Here is a tiny trained network, its code and every weight. The questions are about switching its units off for an input and a class, where a switched-off unit gives its printed mean instead of its output.

import numpy as np


def w(rows, s, z=0):
    codes = np.array(rows[::2]) - 128.0
    scale = np.full(codes.shape[1], s)
    scale[-1] = z or s
    return codes * scale


def f(y):
    return np.maximum(y, 0)


def log_softmax(a):
    a = a - a.max(-1, keepdims=True)
    return a - np.log(np.exp(a).sum(-1, keepdims=True))


def net(x, mask):
    res = np.array(x, float).reshape(1, 8) / 4 @ E
    y = f(res @ A[0][:, :-1].T + A[0][:, -1])
    res = res + np.where(mask, y, B[0][:, -1]) @ B[0][:, :-1]
    return log_softmax(res[-1] @ U[:, :-1].T + U[:, -1])


A, B = {}, {}
E = w([
[52,183,144,91,225,64,72,132],'x0',
[89,89,122,145,83,128,113,149],'x1',
[75,204,151,98,45,131,224,99],'x2',
[80,47,94,226,172,160,119,96],'x3',
[56,160,140,153,107,109,45,57],'x4',
[14,46,86,152,162,145,113,169],'x5',
[105,192,139,98,140,213,5,200],'x6',
[149,79,115,27,104,1,109,180],'x7',
],0.0085)
A[0] = w([
[175,130,88,55,214,58,28,211,253],'neuron 1',
[68,121,120,254,134,154,133,6,194],'neuron 2',
[153,107,130,194,215,191,154,60,209],'neuron 3',
[99,122,191,96,72,108,155,54,199],'neuron 4',
[126,148,163,130,141,229,80,243,228],'neuron 5',
[32,121,94,184,53,153,92,79,67],'neuron 6',
],0.0083,0.0034)
B[0] = w([
[84,54,133,14,128,121,123,47,246],'neuron 1',
[148,145,218,255,189,148,106,163,224],'neuron 2',
[176,103,101,165,203,117,185,92,202],'neuron 3',
[134,219,180,139,71,68,129,192,178],'neuron 4',
[124,163,45,70,95,224,93,87,217],'neuron 5',
[43,214,110,207,118,116,105,180,185],'neuron 6',
],0.0089,0.014)
U = w([
[158,29,72,146,86,92,206,153,221],'0',
[80,183,134,187,123,107,95,188,14],'1',
[155,176,1,125,120,233,120,122,83],'2',
[175,149,147,179,201,109,182,82,46],'3',
[56,73,108,101,173,104,36,60,129],'4',
[178,206,165,73,41,59,189,101,251],'5',
],0.0099,0.0024)

Each question gives the input, the list of numbers given to net, and the class t.
The units are the neurons (one row each of A and B). Each row of codes is followed by its name. A weight is (code - 128) times the scale printed after its matrix; where a second scale follows, it is the last column's (A, B and U).
mask holds one flag per neuron, in row order. A switched-off neuron (its flag False) gives its mean, the last column of its row in B, instead of its output. The means were averaged over made-up inputs and are rounded, as every weight is.
A unit's drop is (log p(t) with every unit on - log p(t) with that unit switched off) / (log p(t) with every unit on - log p(t) with every unit switched off).
The circuit of an input: a set's keep is (log p(t) with only the set's units on - log p(t) with every unit switched off) / (log p(t) with every unit on - log p(t) with every unit switched off). Starting from all 6 units, units are removed one at a time, each time the one whose removal leaves the highest keep (on an exact tie, the one counted first), for as long as the keep stays at least 0.8.
circuit, biggest first: the units of the circuit, biggest drop first
k most important neurons: the k neurons with the biggest drops, biggest first
drop when u is switched off: that unit's drop, to one decimal
input [-8,0,1,4,-8,7,3,2], class 2: most important neuron : (neuron 5)
input [7,-4,0,-2,4,4,4,-8], class 2: 3 most important neurons : (neuron 5; neuron 4; neuron 3)
input [0,3,6,2,4,-7,-2,-4], class 1: circuit, biggest first : (neuron 2; neuron 4; neuron 6)
input [-5,1,-8,8,3,6,-1,-4], class 3: 2 most important neurons : (neuron 3; neuron 2)
input [-4,-2,1,8,8,-3,2,-8], class 1: 2 most important neurons : (neuron 6; neuron 1)
input [-5,-8,7,-2,6,-6,1,-8], class 3: 3 most important neurons : (neuron 2; neuron 3; neuron 5)
input [6,-2,-2,-7,-6,-1,0,-2], class 4: 2 most important neurons : (neuron 1; neuron 4)
input [-2,4,-8,4,6,2,0,-8], class 3: 2 most important neurons : (neuron 3; neuron 2)
input [-5,5,-8,4,7,0,1,-3], class 1: 2 most important neurons : (neuron 6; neuron 2)
input [6,-5,2,1,2,-6,5,-4], class 2: 2 most important neurons : (neuron 5; neuron 1)
input [4,-7,-1,-2,-6,-7,6,1], class 4: 2 most important neurons : (neuron 1; neuron 4)
input [-4,1,-8,8,3,6,8,-8], class 2: 2 most important neurons : (neuron 5; neuron 3)
input [4,7,4,7,4,-4,2,4], class 1: drop when neuron 3 is switched off : 0.0
input [0,2,-6,5,3,-4,-2,-6], class 3: circuit, biggest first : (neuron 3)
input [1,-4,-7,1,-7,-7,1,1], class 4: drop when neuron 1 is switched off : 0.7
input [0,-2,6,6,7,4,-2,-2], class 1: drop when neuron 6 is switched off : 0.2
